Below are the code and all the weights of a small trained network. Each question names an input and a class and asks about switching units off, where a switched-off unit gives its printed mean instead of its output.

import numpy as np


def w(rows, s, z=0):
    codes = np.array(rows[::2]) - 128.0
    scale = np.full(codes.shape[1], s)
    scale[-1] = z or s
    return codes * scale


def norm(h):
    return h / np.sqrt((h * h).mean(-1, keepdims=True) + 1e-5)


def f(y):
    return y / 2 * (1 + np.tanh(0.7978845608 * (y + 0.044715 * y**3)))


def log_softmax(a):
    a = a - a.max(-1, keepdims=True)
    return a - np.log(np.exp(a).sum(-1, keepdims=True))


def net(x, mask):
    res = np.array(x, float).reshape(1, 6) / 4 @ E
    u = 0
    for l in range(2):
        y = f(norm(res) @ A[l][:, :-1].T + A[l][:, -1])
        res = res + np.where(mask[u : u + 10], y, B[l][:, -1]) @ B[l][:, :-1]
        u += 10
    return log_softmax(norm(res)[-1] @ U[:, :-1].T + U[:, -1])


A, B = {}, {}
E = w([
[186,142,189,184],'x0',
[86,182,186,75],'x1',
[205,108,125,92],'x2',
[139,53,150,137],'x3',
[1,92,135,91],'x4',
[158,75,184,93],'x5',
],0.0086)
A[0] = w([
[78,2,106,173,244],'0.n0',
[127,145,75,194,59],'0.n1',
[196,99,105,168,163],'0.n2',
[48,162,121,94,180],'0.n3',
[82,80,88,116,2],'0.n4',
[106,110,145,120,141],'0.n5',
[115,58,168,130,97],'0.n6',
[149,144,149,122,52],'0.n7',
[81,129,94,135,51],'0.n8',
[117,49,149,123,141],'0.n9',
],0.012,0.0037)
B[0] = w([
[111,107,157,2,254],'0.n0',
[108,164,79,107,144],'0.n1',
[138,240,162,108,214],'0.n2',
[57,117,54,127,243],'0.n3',
[103,101,225,130,142],'0.n4',
[119,158,128,107,147],'0.n5',
[94,179,172,140,162],'0.n6',
[219,156,212,159,123],'0.n7',
[207,144,112,107,140],'0.n8',
[164,133,143,72,175],'0.n9',
],0.0074,0.0058)
A[1] = w([
[129,197,138,68,250],'1.n0',
[129,151,182,179,107],'1.n1',
[102,135,252,158,209],'1.n2',
[158,70,76,100,80],'1.n3',
[101,147,159,110,178],'1.n4',
[182,142,71,179,180],'1.n5',
[122,178,122,233,123],'1.n6',
[132,80,120,120,101],'1.n7',
[170,138,123,161,47],'1.n8',
[119,178,95,39,198],'1.n9',
],0.012,0.0027)
B[1] = w([
[121,20,107,172,253],'1.n0',
[141,99,163,79,147],'1.n1',
[145,49,106,85,200],'1.n2',
[103,152,132,2,128],'1.n3',
[172,52,49,141,176],'1.n4',
[117,76,164,240,169],'1.n5',
[135,67,86,91,166],'1.n6',
[168,128,147,85,122],'1.n7',
[126,121,152,143,138],'1.n8',
[131,103,55,191,249],'1.n9',
],0.008,0.0073)
U = w([
[246,240,185,228,169],'0',
[91,138,40,215,160],'1',
[164,76,196,69,171],'2',
[37,195,110,132,3],'3',
],0.012,0.0062)

Each question gives the input, the list of numbers given to net, and the class t.
The units are the neurons (one row each of A and B). Each row of codes is followed by its name. A weight is (code - 128) times the scale printed after its matrix; where a second scale follows, it is the last column's (A, B and U).
mask holds one flag per neuron, layer by layer. A switched-off neuron (its flag False) gives its mean, the last column of its row in B, instead of its output. The means were averaged over made-up inputs and are rounded, as every weight is.
A unit's drop is (log p(t) with every unit on - log p(t) with that unit switched off) / (log p(t) with every unit on - log p(t) with every unit switched off).
The circuit of an input: a set's keep is (log p(t) with only the set's units on - log p(t) with every unit switched off) / (log p(t) with every unit on - log p(t) with every unit switched off). Starting from the 12 units with the biggest drops (on a tie, the unit counted first), units are removed one at a time, each time the one whose removal leaves the highest keep (on an exact tie, the one counted first), for as long as the keep stays at least 0.8.
units of the circuit, in order: the units of the circuit, biggest drop first
most important unit: the unit with the biggest drop
top k neurons: the k neurons with the biggest drops, biggest first
k most important neurons of layer l: the k neurons of layer l with the biggest drops, biggest first
drop of u: that unit's drop, to one decimal
input [-1,-2,-1,3,4,-5], class 2: units of the circuit, in order -> [0.n0]
input [-5,6,7,1,6,0], class 1: units of the circuit, in order -> [1.n9; 0.n3]
input [5,-4,-2,-8,3,4], class 2: units of the circuit, in order -> [0.n3; 0.n0; 1.n9; 1.n1]
input [-6,4,7,5,-8,-8], class 0: units of the circuit, in order -> [0.n3; 0.n2]
input [6,1,-5,2,1,-4], class 2: units of the circuit, in order -> [1.n9; 1.n2]
input [0,-3,3,5,8,-8], class 2: top 2 neurons -> [0.n0; 0.n4]
input [8,6,-5,2,2,-4], class 2: 3 most important neurons of layer 1 -> [1.n2; 1.n9; 1.n1]
input [-5,-4,6,-5,-2,3], class 0: top 2 neurons -> [0.n3; 0.n0]
input [-2,-2,8,-2,-8,7], class 0: 2 most important neurons of layer 0 -> [0.n0; 0.n2]
input [3,-3,6,-5,0,1], class 0: 2 most important neurons of layer 0 -> [0.n3; 0.n0]
input [0,-2,0,1,-6,-5], class 0: drop of 1.n9 -> 0.1
input [7,-8,0,7,5,-6], class 2: drop of 0.n3 -> 0.2
input [-2,6,7,3,-7,3], class 0: drop of 0.n0 -> 0.4
input [0,-1,6,8,-5,-3], class 0: most important unit -> 0.n2
